Below is a small trained network, with its code and all its weights. Each question gives an input and a class and asks what happens when units are switched off, that is, made to give their printed mean instead of their output.

import numpy as np


def w(rows, s, z=0):
    codes = np.array(rows[::2]) - 128.0
    scale = np.full(codes.shape[1], s)
    scale[-1] = z or s
    return codes * scale


def f(y):
    return y / 2 * (1 + np.tanh(0.7978845608 * (y + 0.044715 * y**3)))


def log_softmax(a):
    a = a - a.max(-1, keepdims=True)
    return a - np.log(np.exp(a).sum(-1, keepdims=True))


def net(x, mask):
    res = np.array(x, float).reshape(1, 4) / 4 @ E
    y = f(res @ A[0][:, :-1].T + A[0][:, -1])
    res = res + np.where(mask, y, B[0][:, -1]) @ B[0][:, :-1]
    return log_softmax(res[-1] @ U[:, :-1].T + U[:, -1])


A, B = {}, {}
E = w([
[131,128,127,127,131,127,128],'x0',
[127,225,132,121,141,146,176],'x1',
[109,92,79,108,205,244,144],'x2',
[130,121,208,147,181,133,135],'x3',
],0.011)
A[0] = w([
[135,142,180,129,138,108,126,77],'neuron 1',
[127,1,175,139,120,97,90,126],'neuron 2',
[118,119,113,128,194,203,148,8],'neuron 3',
[128,127,139,133,59,81,115,1],'neuron 4',
[129,40,32,122,138,163,110,105],'neuron 5',
[133,139,127,141,76,59,119,114],'neuron 6',
[130,187,192,129,128,90,139,109],'neuron 7',
[130,176,10,125,61,112,131,95],'neuron 8',
],0.017,0.0087)
B[0] = w([
[125,119,101,147,68,106,152,157],'neuron 1',
[130,170,181,112,206,154,130,234],'neuron 2',
[134,156,225,115,212,135,116,210],'neuron 3',
[120,105,52,124,208,154,98,176],'neuron 4',
[121,108,5,147,38,103,144,246],'neuron 5',
[128,154,173,125,155,162,168,215],'neuron 6',
[127,86,146,130,43,94,99,210],'neuron 7',
[131,137,202,123,216,150,117,224],'neuron 8',
],0.018,0.013)
U = w([
[114,143,120,103,179,186,150,250],'0',
[148,162,241,108,133,95,131,85],'1',
[114,61,57,172,2,32,142,2],'2',
],0.009,0.0046)

Each question gives the input, the list of numbers given to net, and the class t.
The units are the neurons (one row each of A and B). Each row of codes is followed by its name. A weight is (code - 128) times the scale printed after its matrix; where a second scale follows, it is the last column's (A, B and U).
mask holds one flag per neuron, in row order. A switched-off neuron (its flag False) gives its mean, the last column of its row in B, instead of its output. The means were averaged over made-up inputs and are rounded, as every weight is.
A unit's drop is (log p(t) with every unit on - log p(t) with that unit switched off) / (log p(t) with every unit on - log p(t) with every unit switched off).
The circuit of an input: a set's keep is (log p(t) with only the set's units on - log p(t) with every unit switched off) / (log p(t) with every unit on - log p(t) with every unit switched off). Starting from all 8 units, units are removed one at a time, each time the one whose removal leaves the highest keep (on an exact tie, the one counted first), for as long as the keep stays at least 0.8.
circuit, biggest first: the units of the circuit, biggest drop first
k most important neurons: the k neurons with the biggest drops, biggest first
drop of u: that unit's drop, to one decimal
input [-5,6,6,4], class 1: 2 most important neurons -> (neuron 3; neuron 5)
input [-4,5,0,-6], class 1: circuit, biggest first -> (neuron 5)
input [-6,0,5,-1], class 2: 4 most important neurons -> (neuron 5; neuron 2; neuron 8; neuron 6)
input [5,-3,-8,0], class 0: 3 most important neurons -> (neuron 4; neuron 3; neuron 8)
input [-1,-4,-4,-4], class 0: 2 most important neurons -> (neuron 4; neuron 7)
input [4,-1,7,-4], class 2: 2 most important neurons -> (neuron 5; neuron 2)
input [-5,-1,-7,-2], class 0: 2 most important neurons -> (neuron 4; neuron 3)
input [-3,-5,7,-4], class 2: drop of neuron 5 -> 1.7
input [-8,5,7,7], class 1: drop of neuron 3 -> 0.7
input [-3,1,-6,8], class 2: drop of neuron 8 -> 0.4
